Moves between elements:
z283: r>none, v>z37, z>z504, l>none, k>z951, w>z414
z414: r>z283, v>z823, z>z335, l>none, k>z382, w>z587
z871: r>z587, v>z358, z>z97, l>none, k>z972, w>none
z634: r>z382, v>z672, z>z581, l>none, k>z587, w>z972
z382: r>z951, v>z780, z>z32, l>none, k>z414, w>z634
z654: r>z978, v>none, z>z696, l>z672, k>z196, w>z665
z97: r>z187, v>z936, z>z871, l>none, k>z643, w>none
z436: r>none, v>none, z>z778, l>z37, k>z625, w>z82
z936: r>z985, v>z809, z>z358, l>z97, k>z389, w>none
z470: r>z672, v>z665, z>z389, l>z972, k>z358, w>none
z943: r>z272, v>z102, z>z780, l>z32, k>z545, w>z726
z681: r>none, v>none, z>z625, l>z272, k>z778, w>z102
z643: r>z581, v>z389, z>z972, l>none, k>z97, w>none
z665: r>z654, v>none, z>z84, l>z470, k>z611, w>none
z389: r>z726, v>z84, z>z470, l>z643, k>z936, w>none
z187: r>z335, v>z985, z>z587, l>none, k>z581, w>z97
z335: r>z504, v>z545, z>z414, l>none, k>z32, w>z187
z84: r>z696, v>none, z>z665, l>z389, k>z809, w>none
z780: r>z653, v>z978, z>z943, l>z382, k>z823, w>z672
z504: r>none, v>z330, z>z283, l>none, k>z905, w>z335
z588: r>z823, v>z196, z>z985, l>z587, k>z672, w>z358
z951: r>none, v>z653, z>z905, l>none, k>z283, w>z382
z557: r>z471, v>none, z>z196, l>z985, k>z696, w>z809
z985: r>z545, v>z557, z>z588, l>z187, k>z726, w>z936
z696: r>z102, v>none, z>z654, l>z726, k>z557, w>z84
z905: r>none, v>z272, z>z951, l>none, k>z504, w>z32
z587: r>z414, v>z588, z>z187, l>none, k>z634, w>z871
z972: r>z634, v>z470, z>z643, l>none, k>z871, w>none
z978: r>z625, v>none, z>z102, l>z780, k>z82, w>z654
z611: r>z196, v>none, z>z809, l>z358, k>z665, w>none
z778: r>none, v>none, z>z436, l>z330, k>z681, w>z471
z358: r>z588, v>z611, z>z936, l>z871, k>z470, w>none
z672: r>z780, v>z654, z>z726, l>z634, k>z588, w>z470
z653: r>none, v>z625, z>z272, l>z951, k>z37, w>z780
z196: r>z82, v>none, z>z557, l>z588, k>z654, w>z611
z809: r>z557, v>none, z>z611, l>z936, k>z84, w>none
z471: r>z778, v>none, z>z82, l>z545, k>z102, w>z557
z823: r>z37, v>z82, z>z545, l>z414, k>z780, w>z588
z726: r>z943, v>z696, z>z672, l>z581, k>z985, w>z389
z330: r>none, v>z778, z>z37, l>z504, k>z272, w>z545
z625: r>none, v>none, z>z681, l>z653, k>z436, w>z978
z102: r>z681, v>none, z>z978, l>z943, k>z471, w>z696
z272: r>none, v>z681, z>z653, l>z905, k>z330, w>z943
z82: r>z436, v>none, z>z471, l>z823, k>z978, w>z196
z37: r>none, v>z436, z>z330, l>z283, k>z653, w>z823
z32: r>z905, v>z943, z>z382, l>none, k>z335, w>z581
z581: r>z32, v>z726, z>z634, l>none, k>z187, w>z643
z545: r>z330, v>z471, z>z823, l>z335, k>z943, w>z985

The rows follow the links: the fewer symbols apart two elements are, the more alike their rows tend to be.

Each row is also shifted at random along 3 hidden directions that mean nothing.

Some elements, each with a row of numbers:
z557 -> [323, 104, -124, -101, -183, -224, 41, 194, 66, 37, -74, -58, -134, 97, 191, -125, 44, 21, -94, -33, -59, -52, 84, 68, -80, -127, -60, -86, -121, -31, -49, 145, -19, 26, 143, 186, 6, -80, -89, 4, 23]
z581 -> [88, -124, 117, -39, 22, -136, 60, 55, -7, 87, 205, 105, -58, -30, 186, -43, -27, -59, -32, -160, 294, -65, 108, 58, 5, 123, -77, -127, -90, 23, -56, 179, 41, -16, 216, 188, 54, -82, -335, -143, -56]
z778 -> [-9, 93, -93, -69, -8, -111, -110, 28, 104, -76, -178, -186, -107, 178, 108, 29, -26, -84, 38, -30, -129, -71, 40, -53, -47, -124, 25, 103, -51, 52, 19, 68, -23, 77, -71, 75, 12, -18, 131, -21, 54]
z611 -> [-92, 26, -99, -52, -23, 134, -67, 8, -29, 68, -135, 14, -11, -70, 31, -62, 120, 36, 52, 78, -286, 37, -104, 63, -46, -98, -71, -73, 27, -53, 17, -106, 51, -43, -99, 63, -25, 84, 72, 54, -15]
z951 -> [-139, -35, 77, 147, 77, 80, -36, -110, -32, -130, 113, -5, 66, -51, -58, 118, -76, -113, 112, -49, 91, -60, -2, -19, 119, 20, 23, 98, -2, 42, 40, -44, 147, -39, -19, -106, 35, -28, -79, -65, 44]
z382 -> [-74, -60, 71, 95, 17, 72, -9, -94, 29, -120, 18, 68, 40, -72, -161, 160, -25, -84, 92, -85, 103, 59, -34, -31, 137, 96, 36, 82, -4, -14, 74, -90, 34, 45, 21, -183, -10, 24, 81, -21, -2]
z32 -> [-69, -74, 114, 74, 133, -75, 61, -92, -9, 1, 246, 37, 97, -80, -52, -7, -55, 37, -75, 75, 294, -75, 66, -57, -4, 122, 35, 25, 50, 1, -33, 131, -57, -37, 33, -14, -28, -19, -215, -24, -3]
z196 -> [3, 20, -69, -60, -98, 129, -87, 123, -75, 22, -59, -37, -125, 10, 335, -131, 35, -39, 141, -126, -252, -117, 17, 92, -13, -133, -149, -128, -135, 1, -5, 117, 163, -103, 11, 209, 110, 57, -132, -117, -1]
z84 -> [-17, -114, -32, -61, 19, -17, -111, -112, 78, 136, -173, 5, -2, 1, -64, -3, 56, 15, -61, 136, -79, 146, -75, -101, -191, 21, 102, -44, 113, 49, -84, -100, -58, 15, -93, 31, -130, 131, 123, 31, -29]
z470 -> [43, -145, 8, 7, -36, 131, -58, -69, -48, 115, -60, 116, 17, -68, -72, -30, 77, -30, 84, -10, -46, 218, -66, 41, 38, 64, -16, -52, 95, 31, -72, -170, 37, 2, -34, -40, -43, 101, 55, -11, -25]
z972 -> [177, -132, 2, 16, -99, -31, 85, 24, 8, 49, 64, 194, -5, -104, -165, 63, 52, -11, -4, -76, 127, 200, -53, 22, 127, 82, -10, -56, 24, -51, -1, -135, 57, 5, 126, -131, -74, -25, 19, 106, -35]
z588 -> [-313, 73, -3, -14, 111, 335, -32, 8, -152, -14, -16, -8, 127, -159, -55, -91, 63, 41, 61, 176, -167, -20, -56, 66, -77, -43, -52, -1, 65, -50, 63, -63, -14, -69, -185, -77, -31, 103, 49, 11, 5]
z471 -> [-139, 72, -23, -95, 45, -14, -105, -23, 130, -48, -182, -119, -37, 112, 69, -8, 9, 27, -4, 81, -148, -90, 14, -22, -158, -153, 56, 6, 16, 43, 29, -3, -85, 53, -113, 28, -54, 42, 184, -7, 29]
z809 -> [-141, 15, -47, -166, 56, -44, -62, 10, 75, 74, -157, 2, -85, 16, 86, -84, 23, 25, -17, 36, -171, 39, 0, 28, -175, -75, -52, -62, -10, -21, -28, -26, -54, 26, -66, 122, -95, 45, 74, 29, -43]
z335 -> [-62, 10, 0, -120, -42, -167, 112, 43, 100, -100, -44, 66, -73, 34, 4, 41, -54, -81, 45, -180, 74, -51, 64, 60, 65, 25, 7, 88, -128, -70, 88, 8, -61, 156, 164, 36, -60, -153, 176, -38, -95]
z97 -> [-242, 16, -22, -85, 58, 9, 124, -6, 49, 57, 14, 83, 22, -155, -70, -63, 1, 86, -104, 11, 79, 30, 54, 23, -70, 17, -15, -56, 24, -97, 31, -25, -76, 14, 46, 2, -101, -48, 77, 118, -93]
z643 -> [89, -87, 25, -43, -30, -156, 77, -96, 73, 85, 25, 147, -5, -68, -214, 73, 9, 28, -97, 16, 170, 216, -30, 13, -25, 158, 75, -21, 40, -43, -30, -95, -86, 124, 110, -90, -131, 6, 85, 84, -77]
z672 -> [187, -125, 37, 134, -28, 117, -34, 16, -128, 76, 67, 44, 47, -65, 4, -32, 92, -24, 45, -30, 37, 106, 9, 17, 93, 90, -54, -42, 39, 77, -73, -2, 64, -53, -15, -9, 88, 42, -182, -74, 27]
z545 -> [-422, 146, 90, -26, 170, 103, -15, -35, -72, 7, 44, -121, 158, -20, 3, -148, -95, 100, -111, 204, -15, -188, 87, -24, -169, -25, 14, 117, 63, 45, 23, 74, -138, -33, -176, 62, -69, -10, 45, 33, 39]
z726 -> [74, -87, 113, -12, 67, -9, -12, -25, -21, 136, 75, 46, 33, -10, 30, -124, -24, 28, -103, 65, 174, 52, 51, -89, -158, 126, 9, 7, 124, 100, -151, 54, -73, -14, 27, 73, -58, 15, -149, -123, -51]

In each set, the symbols that take the first to the second take the third to the fourth, perhaps in another order. Give the fourth.
Answer with the element's name.
[-125, 30, -111, -17, 12, 140, -31, -6, -108, 76, 52, -40, 6, -140, 59, -134, 64, 119, -39, 148, -201, -35, -9, 31, -139, -78, -96, -136, -20, -90, -1, 68, 45, -167, -91, 121, 57, 92, -197, 42, 79]
: [73, -135, -32, 6, -69, 106, -64, 1, -55, 163, -53, 155, -83, -55, 165, -31, 90, -149, 143, -204, -26, 119, 6, 91, 88, 35, -100, -110, -4, 63, -73, -78, 145, 37, 55, 76, 8, 68, -9, -133, -73]
:: [141, 46, -118, -56, -162, 48, 149, 115, -88, 48, -33, 88, -9, -77, -41, -70, 81, 82, -28, -41, -62, 113, -19, 148, 80, 10, -122, -90, -6, -145, -3, -43, 8, -21, 59, -9, 8, -46, 25, 138, 23]
: z972

[-93, 66, 31, -65, 33, -112, 142, 68, 6, -103, 99, 6, -5, 13, -34, -13, -38, 5, -76, -72, 151, -77, 43, 23, 22, 38, 18, 112, -56, -73, 74, 99, -85, 76, 154, 6, -34, -125, 84, 33, -23]
: [15, -40, 127, 21, 130, -42, -25, -117, 16, 132, 2, 33, 83, -40, -103, -67, 24, 51, -150, 117, 150, 90, 13, -85, -132, 108, 51, -25, 153, 81, -80, 0, -140, -35, -12, -7, -80, 66, -51, -30, -39]
:: [-41, -5, 141, 70, 179, -38, -69, -111, -3, 49, 77, -35, 103, -24, -52, -49, -102, 43, -108, 127, 172, -26, 54, -134, -131, 99, 88, 58, 123, 109, -105, 74, -125, -54, -107, 27, -49, 68, -111, -58, -15]
: z557

[102, -70, 45, -56, 32, -59, -107, -98, 158, 107, -213, -18, -4, 79, -99, 80, 25, -42, -44, 118, -89, 163, -80, -132, -166, -37, 113, 5, 145, 56, -21, -93, -76, 77, -40, -69, -128, 136, 185, 16, -54]
: [305, 155, -115, 21, -202, -39, 93, 158, -61, -33, -19, 20, -32, 3, 68, -41, 43, 111, -76, 30, -191, -2, -52, 118, 25, -62, -49, -152, -85, -129, -25, 70, 34, -63, 54, 27, 123, 14, -100, 19, 69]
:: [-174, 55, 47, -135, 13, -26, 36, 58, 13, 66, -112, -25, -30, 26, -18, -157, -47, -30, -48, -1, -87, -53, 71, 63, -128, -10, 12, 11, -2, 33, 10, 18, -136, 116, 10, 84, -115, -58, 197, -4, -53]
: z672

[-6, 52, -61, -114, -23, -50, 33, 36, -3, 103, -86, 15, -59, -30, 171, -139, 23, 74, -59, 53, -118, -49, -23, 60, -163, -45, -33, -102, 16, -31, -55, 101, -16, -28, -54, 195, -6, 47, -85, 28, -13]
: [77, -127, 29, -73, -12, -68, -117, -31, 87, 180, -138, 26, -103, 21, 72, -9, 39, -14, -21, 9, -2, 86, -14, -22, -115, -8, 13, -116, 87, 67, -91, -70, 7, 10, -68, 117, -34, 90, 20, -90, -44]
:: [-100, 6, 127, 78, 149, -43, -104, -95, -64, -20, 174, -96, 72, 84, -9, -2, -94, 5, -91, 166, 189, -106, 65, -133, -56, 69, 59, 94, 86, 160, -62, 87, -81, -64, -92, 35, 23, -12, -187, -28, 25]
: z330

[-80, -178, 114, 121, 45, 113, -24, -19, -85, 16, 171, 103, 3, -172, 102, 32, -23, -66, 100, -124, 97, -18, 26, 86, 73, 75, -87, -82, -41, -23, -17, 87, 178, -103, 78, 40, 59, 11, -254, -112, -54]
: [-151, 57, 43, -57, 65, -74, 109, 59, -50, -79, 175, 6, -10, -69, 99, -57, -74, 40, -47, -51, 127, -172, 109, 45, 37, 36, -85, 19, -147, -61, 65, 160, -19, -10, 95, 88, 0, -115, -139, -9, -21]
:: [-264, 4, 8, 17, 63, 155, 91, -14, -38, -75, 20, 89, 72, -185, -73, 17, 20, 17, 68, -34, -47, -3, -47, 84, 39, -10, -61, -1, -17, -95, 150, -51, 37, 18, -25, -114, -9, -31, 90, 48, -29]
: z32

[54, 71, -83, -56, -41, -129, -20, 24, 105, -81, -69, -173, -27, 160, -38, 17, -10, 29, -66, 62, -60, -77, 14, -56, -74, -105, 80, 86, -23, -6, 13, 49, -83, 39, -66, 15, -4, -31, 119, 109, 66]
: [171, -8, -29, 147, -11, 17, -72, -60, 7, -21, 88, -139, 50, 44, -37, 100, -13, 50, -52, 125, -18, -49, -80, -125, 46, -73, 33, 19, 43, 38, -81, 34, 47, -152, -134, -20, 90, 33, -187, 20, 110]
:: [219, -37, 12, 5, -27, -162, -101, -45, 92, -37, -51, -132, -82, 180, 87, 33, -52, -65, -23, 18, -9, -38, 18, -113, -28, -44, 42, -8, -3, 123, -68, 43, -8, 14, -6, 72, 16, 8, -44, -26, 47]
: z436

[138, -92, -9, 51, -84, -8, 92, -38, 1, 18, 86, 179, -11, -133, -155, 82, 39, 13, -31, -13, 130, 151, -103, 46, 108, 125, -4, -65, 22, -107, -40, -124, 18, 16, 112, -131, 18, -13, -1, 72, -25]
: [-408, 37, -28, -33, 112, 287, -84, -103, -74, 39, -72, -15, 107, -161, -54, -77, 25, 167, -17, 262, -272, 9, -137, 15, -216, -90, -41, -68, 153, -49, 33, -64, 31, -181, -273, -50, -47, 179, 37, 47, 20]
:: [-405, 45, 38, 6, 164, 5, 9, -54, -67, -117, 243, -93, 70, -90, 26, -47, -76, 56, -64, 78, 126, -186, 100, -44, -20, -5, 6, 97, 7, -46, 44, 132, -56, -97, -79, 51, 83, -88, -119, 57, 31]
: z681

[243, -29, 103, 77, 10, -238, 180, -17, 38, -25, 230, 53, 70, 35, -195, 68, -49, 96, -204, 37, 302, 48, 14, -30, 71, 147, 92, 2, -11, -21, -60, 41, -101, 36, 191, -91, -10, -71, -68, 85, -30]
: [-143, 0, 38, -100, 10, -122, 119, 54, 77, -10, -5, 90, -57, -75, 6, 1, -2, 20, -42, -88, 85, -9, 39, 80, -5, 26, 3, 35, -74, -113, 43, 79, -47, 140, 148, 28, -74, -83, 99, 63, -69]
:: [-109, 3, 11, -5, -47, 49, 89, 7, 42, -164, -128, 34, -4, 25, -170, 142, 35, -81, 115, -132, -73, 12, -76, 57, 146, -30, 2, 138, -63, -97, 186, -129, 10, 158, 70, -176, -77, -35, 341, 54, -12]
: z634

[-29, -142, 15, -90, 23, -6, -154, -72, 131, 184, -231, -7, -96, 35, 159, -27, 56, -99, 81, -92, -121, 86, 25, -36, -167, -37, -20, -74, 84, 62, -38, -25, 7, 34, -85, 116, -116, 97, 75, -159, -58]
: [181, -84, -3, 79, -16, 115, 16, 23, -142, 152, 207, 138, 18, -163, 52, -66, 96, 96, -29, 32, 113, 46, 16, 84, 38, 93, -95, -182, 79, 16, -132, 76, 81, -174, 33, 46, 93, 55, -339, 8, 47]
:: [189, -75, -17, 67, -64, 41, -185, -37, 66, -16, -264, -56, -146, 166, 100, 71, 44, -198, 199, -119, -182, 67, -75, -58, 48, -92, 63, -22, 10, 86, 1, -52, 144, 74, -13, -38, 17, 77, 80, -95, 10]
: z943

[171, 126, -130, -19, -125, 11, 9, 41, 56, -83, -191, -95, -38, 134, -48, 42, 23, 34, 57, 27, -253, 1, -106, 5, 57, -137, 14, -2, -76, -86, 83, -39, 24, 61, -30, -80, 46, -18, 218, 65, 54]
: [81, 12, 30, 19, 71, -85, -150, -38, 19, 46, 25, -127, 5, 134, 142, 13, -71, -29, -40, 51, 44, -95, 51, -104, -73, -51, 58, 5, 14, 111, -92, 117, 25, -53, -72, 159, 69, 48, -163, -133, 41]
:: [-101, 17, -40, -150, 13, -57, 81, 86, -50, 126, -20, 73, -58, -54, 105, -148, 26, 29, -65, 21, -22, 23, 98, 87, -102, 0, -82, -64, -48, -27, -64, -16, -46, 44, 32, 121, -57, -33, 27, -23, -37]
: z672

[-241, -67, 154, 57, 206, 10, 5, -135, 30, -3, 198, -8, 119, -99, -141, 65, -85, 64, -106, 150, 246, -11, 62, -90, -82, 134, 68, 65, 107, 21, -24, 45, -100, -60, 2, -62, -63, 4, -118, -34, -51]
: [-112, -48, 51, 134, 52, 108, -48, -125, 13, -125, 22, 8, 61, -31, -194, 159, -58, -91, 76, 34, 35, 70, -59, -108, 112, 44, 58, 141, 28, -21, 76, -115, 28, 35, -45, -197, 38, 29, 98, 33, -13]
:: [-78, -127, 91, -111, 79, 6, -75, -98, 37, 198, -70, 94, -79, -32, 42, -51, 32, -28, 26, -40, 46, 155, 22, -35, -116, 77, 4, -33, 94, 97, -100, -104, -61, 50, -25, 76, -90, 72, 19, -65, -88]
: z672

[103, -96, -40, -36, -31, 100, -102, -88, 18, 133, -154, 38, -52, -6, -47, 29, 95, 25, 33, 55, -144, 157, -85, -20, -98, -22, 16, -122, 88, 23, -61, -128, 54, -9, -105, -44, -31, 129, 97, -8, -9]
: [-44, 45, -77, -48, -84, 144, 71, 113, -150, 84, 2, 95, 16, -106, 48, -108, 95, 77, 35, -26, -95, -8, 38, 137, -10, -40, -138, -114, -17, -96, -43, 4, 20, -115, -3, 52, 31, 15, -61, 28, -11]
:: [-115, 154, 11, -30, 69, -68, 17, 32, -40, -76, 41, -126, 16, 107, 21, -69, -100, -14, -56, -10, 40, -171, 72, -63, 1, -46, 34, 156, -16, 24, -4, 70, -93, 13, -42, 40, 35, -84, 68, 90, 59]
: z905

[173, -91, -104, -42, -72, 46, -77, -40, 78, 136, -179, 80, -55, 12, -30, 49, 75, -58, 45, -25, -118, 192, -81, 4, -62, -49, -44, -107, 73, 43, -42, -169, 33, 2, -28, -56, -22, 117, 58, 9, 23]
: [18, 98, -90, -14, -36, 130, -59, 31, 12, -7, -138, -75, -5, -19, 16, -36, 65, 87, 42, 114, -266, -28, -72, 31, -86, -98, 4, -30, -10, -72, 36, -53, 56, -30, -115, -39, 16, 52, 36, 85, 63]
:: [-226, -16, -42, -59, -15, 86, 107, 33, -31, 19, -13, 136, -51, -144, -45, 4, 80, 9, 43, -56, -51, 68, -11, 120, 55, -12, -76, -46, -49, -119, 64, -73, 23, 38, 24, -70, -27, -10, 91, 70, -73]
: z634

[-346, -41, 32, -136, 44, -11, 61, 4, 29, 49, -37, 153, -96, -120, 87, -86, 19, -65, 21, -79, 28, -27, 75, 111, -55, -7, -104, -31, -74, -43, 68, -1, 1, 42, 44, 134, -93, -22, 69, -44, -83]
: [-50, 46, -46, 0, -74, -9, 161, 46, 19, -134, -45, 72, 53, -133, -269, 99, 40, 35, 22, -43, -4, 94, -90, 99, 138, 19, 23, 68, -77, -170, 140, -136, -30, 94, 93, -241, -63, -101, 251, 158, -41]
:: [63, -87, -14, 39, -10, 117, -129, -89, 42, 75, -190, -18, 29, 10, -64, 60, 82, -39, 60, 108, -187, 107, -97, -128, -117, -25, 85, -56, 130, 43, -17, -156, 49, -38, -86, -72, -47, 170, 101, -39, 13]
: z102

